Below is a small trained network, with its code and all its weights. Each question gives an input and a class and asks what happens when units are switched off, that is, made to give their printed mean instead of their output.

import numpy as np


def w(rows, s, z=0):
    codes = np.array(rows[::2]) - 128.0
    scale = np.full(codes.shape[1], s)
    scale[-1] = z or s
    return codes * scale


def norm(h):
    return h / np.sqrt((h * h).mean(-1, keepdims=True) + 1e-5)


def f(y):
    return y / 2 * (1 + np.tanh(0.7978845608 * (y + 0.044715 * y**3)))


def log_softmax(a):
    a = a - a.max(-1, keepdims=True)
    return a - np.log(np.exp(a).sum(-1, keepdims=True))


def net(x, mask):
    res = np.array(x, float).reshape(1, 5) / 4 @ E
    u = 0
    for l in range(2):
        y = f(norm(res) @ A[l][:, :-1].T + A[l][:, -1])
        res = res + np.where(mask[u : u + 8], y, B[l][:, -1]) @ B[l][:, :-1]
        u += 8
    return log_softmax(norm(res)[-1] @ U[:, :-1].T + U[:, -1])


A, B = {}, {}
E = w([
[118,143,176,138,148],'x0',
[110,63,21,81,80],'x1',
[100,77,251,249,69],'x2',
[66,73,87,169,201],'x3',
[181,109,223,242,143],'x4',
],0.0017)
A[0] = w([
[223,255,118,122,171,38],'L0N1',
[163,225,147,74,43,19],'L0N2',
[102,243,178,39,27,2],'L0N3',
[208,241,105,136,129,60],'L0N4',
[151,64,86,192,40,40],'L0N5',
[120,58,86,172,55,29],'L0N6',
[251,235,145,106,161,23],'L0N7',
[139,182,94,45,82,5],'L0N8',
],0.0053,0.0032)
B[0] = w([
[173,26,104,134,125,227],'L0N1',
[62,125,181,73,87,212],'L0N2',
[7,175,189,39,45,246],'L0N3',
[170,29,128,69,177,190],'L0N4',
[40,66,91,141,108,154],'L0N5',
[80,53,92,100,64,134],'L0N6',
[147,2,133,49,150,229],'L0N7',
[190,183,141,143,117,206],'L0N8',
],0.0053,0.0013)
A[1] = w([
[197,52,98,28,119,125],'L1N1',
[84,206,184,36,74,48],'L1N2',
[224,209,121,126,152,2],'L1N3',
[117,46,164,169,61,157],'L1N4',
[173,180,214,227,216,103],'L1N5',
[170,199,7,123,196,36],'L1N6',
[131,208,11,85,170,45],'L1N7',
[142,228,2,89,223,38],'L1N8',
],0.0063,0.0044)
B[1] = w([
[153,125,205,144,239,251],'L1N1',
[67,236,186,126,100,196],'L1N2',
[157,116,78,139,109,108],'L1N3',
[132,140,29,84,130,228],'L1N4',
[253,136,183,236,35,232],'L1N5',
[29,227,64,108,231,178],'L1N6',
[90,189,128,221,245,179],'L1N7',
[88,215,6,143,236,211],'L1N8',
],0.0057,0.0031)
U = w([
[27,213,253,29,15,46],'0',
[51,36,17,119,10,138],'1',
[49,216,49,138,244,145],'2',
[226,105,213,222,30,234],'3',
[214,30,253,36,216,3],'4',
],0.0071,0.0022)

Each question gives the input, the list of numbers given to net, and the class t.
The units are the neurons (one row each of A and B). Each row of codes is followed by its name. A weight is (code - 128) times the scale printed after its matrix; where a second scale follows, it is the last column's (A, B and U).
mask holds one flag per neuron, layer by layer. A switched-off neuron (its flag False) gives its mean, the last column of its row in B, instead of its output. The means were averaged over made-up inputs and are rounded, as every weight is.
A unit's drop is (log p(t) with every unit on - log p(t) with that unit switched off) / (log p(t) with every unit on - log p(t) with every unit switched off).
unit that matters most: the unit with the biggest drop
k most important neurons: the k neurons with the biggest drops, biggest first
top k neurons in layer l: the k neurons of layer l with the biggest drops, biggest first
drop when u is switched off: that unit's drop, to one decimal
input [4,2,8,2,0], class 1: top neuron in layer 1 -> L1N4
input [6,6,4,-8,5], class 1: top 3 neurons in layer 1 -> L1N4; L1N1; L1N5
input [-1,-8,-2,-6,-2], class 4: 4 most important neurons -> L0N7; L0N1; L0N4; L1N1
input [3,4,2,-2,5], class 1: 2 most important neurons -> L0N5; L0N6
input [5,3,-1,-6,2], class 0: 3 most important neurons -> L0N3; L0N2; L1N2
input [-7,-5,1,-5,-4], class 0: 2 most important neurons -> L0N3; L1N2
input [-6,-8,3,6,-7], class 3: top 2 neurons in layer 1 -> L1N5; L1N4
input [6,-2,-4,-6,-5], class 0: 3 most important neurons -> L0N3; L1N2; L0N2
input [6,-4,-7,-3,-4], class 4: top 3 neurons in layer 0 -> L0N1; L0N7; L0N4
input [4,3,-4,-8,2], class 4: 2 most important neurons -> L0N7; L0N4
input [3,-7,0,0,-7], class 0: 2 most important neurons -> L0N3; L1N2
input [-1,-7,2,5,5], class 3: drop when L1N4 is switched off -> 0.0
input [3,-1,1,-2,2], class 3: drop when L1N5 is switched off -> 0.1
input [-3,2,-2,-8,5], class 4: drop when L1N1 is switched off -> 0.2
input [-6,-6,2,-4,1], class 4: unit that matters most -> L0N7
input [8,-1,-2,-6,6], class 4: drop when L0N7 is switched off -> 0.5
